Below are the code and all the weights of a small trained network. Each question names an input and a class and asks about switching units off, where a switched-off unit gives its printed mean instead of its output.

import numpy as np


def w(rows, s, z=0):
    codes = np.array(rows[::2]) - 128.0
    scale = np.full(codes.shape[1], s)
    scale[-1] = z or s
    return codes * scale


def f(y):
    return y / 2 * (1 + np.tanh(0.7978845608 * (y + 0.044715 * y**3)))


def log_softmax(a):
    a = a - a.max(-1, keepdims=True)
    return a - np.log(np.exp(a).sum(-1, keepdims=True))


def net(x, mask):
    res = np.array(x, float).reshape(1, 3) / 4 @ E
    y = f(res @ A[0][:, :-1].T + A[0][:, -1])
    res = res + np.where(mask, y, B[0][:, -1]) @ B[0][:, :-1]
    return log_softmax(res[-1] @ U[:, :-1].T + U[:, -1])


A, B = {}, {}
E = w([
[168,84,22],'x0',
[246,111,184],'x1',
[108,62,130],'x2',
],0.014)
A[0] = w([
[64,150,98,241],'neuron 1',
[115,52,97,181],'neuron 2',
[186,105,73,154],'neuron 3',
[146,53,95,130],'neuron 4',
[43,145,113,188],'neuron 5',
[197,165,165,234],'neuron 6',
[73,246,113,165],'neuron 7',
[115,124,93,50],'neuron 8',
[226,51,70,175],'neuron 9',
[162,104,202,147],'neuron 10',
[139,5,87,171],'neuron 11',
[167,75,193,205],'neuron 12',
[182,150,199,207],'neuron 13',
[100,148,79,1],'neuron 14',
[76,206,133,204],'neuron 15',
],0.017,0.0065)
B[0] = w([
[200,69,130,215],'neuron 1',
[107,77,120,192],'neuron 2',
[67,172,101,204],'neuron 3',
[57,100,135,186],'neuron 4',
[188,58,146,214],'neuron 5',
[146,220,122,217],'neuron 6',
[237,104,214,211],'neuron 7',
[87,126,173,146],'neuron 8',
[33,158,100,248],'neuron 9',
[108,153,198,189],'neuron 10',
[10,55,92,221],'neuron 11',
[55,135,197,200],'neuron 12',
[120,224,172,215],'neuron 13',
[100,153,206,157],'neuron 14',
[172,115,167,199],'neuron 15',
],0.011,0.018)
U = w([
[216,225,91,179],'0',
[69,189,109,75],'1',
[57,103,65,186],'2',
[124,204,197,143],'3',
[185,80,165,130],'4',
[147,153,76,1],'5',
[127,251,42,182],'6',
[109,69,92,127],'7',
],0.013,0.0048)

Each question gives the input, the list of numbers given to net, and the class t.
The units are the neurons (one row each of A and B). Each row of codes is followed by its name. A weight is (code - 128) times the scale printed after its matrix; where a second scale follows, it is the last column's (A, B and U).
mask holds one flag per neuron, in row order. A switched-off neuron (its flag False) gives its mean, the last column of its row in B, instead of its output. The means were averaged over made-up inputs and are rounded, as every weight is.
A unit's drop is (log p(t) with every unit on - log p(t) with that unit switched off) / (log p(t) with every unit on - log p(t) with every unit switched off).
The circuit of an input: a set's keep is (log p(t) with only the set's units on - log p(t) with every unit switched off) / (log p(t) with every unit on - log p(t) with every unit switched off). Starting from the 12 units with the biggest drops (on a tie, the unit counted first), units are removed one at a time, each time the one whose removal leaves the highest keep (on an exact tie, the one counted first), for as long as the keep stays at least 0.8.
circuit, biggest first: the units of the circuit, biggest drop first
unit that matters most: the unit with the biggest drop
k most important neurons: the k neurons with the biggest drops, biggest first
drop when u is switched off: that unit's drop, to one decimal
input [3,1,-1], class 2: unit that matters most : neuron 13
input [-3,0,6], class 7: circuit, biggest first : (neuron 7; neuron 6; neuron 9)
input [4,7,-3], class 1: 2 most important neurons : (neuron 12; neuron 9)
input [3,-8,8], class 7: 2 most important neurons : (neuron 5; neuron 1)
input [4,-8,8], class 7: 2 most important neurons : (neuron 5; neuron 1)
input [-2,-2,6], class 7: 2 most important neurons : (neuron 7; neuron 9)
input [3,2,0], class 2: drop when neuron 13 is switched off : 0.1
input [-1,-2,-4], class 4: drop when neuron 9 is switched off : 0.0
input [6,4,-7], class 6: drop when neuron 9 is switched off : 0.0
input [0,-1,-6], class 0: drop when neuron 2 is switched off : 0.1
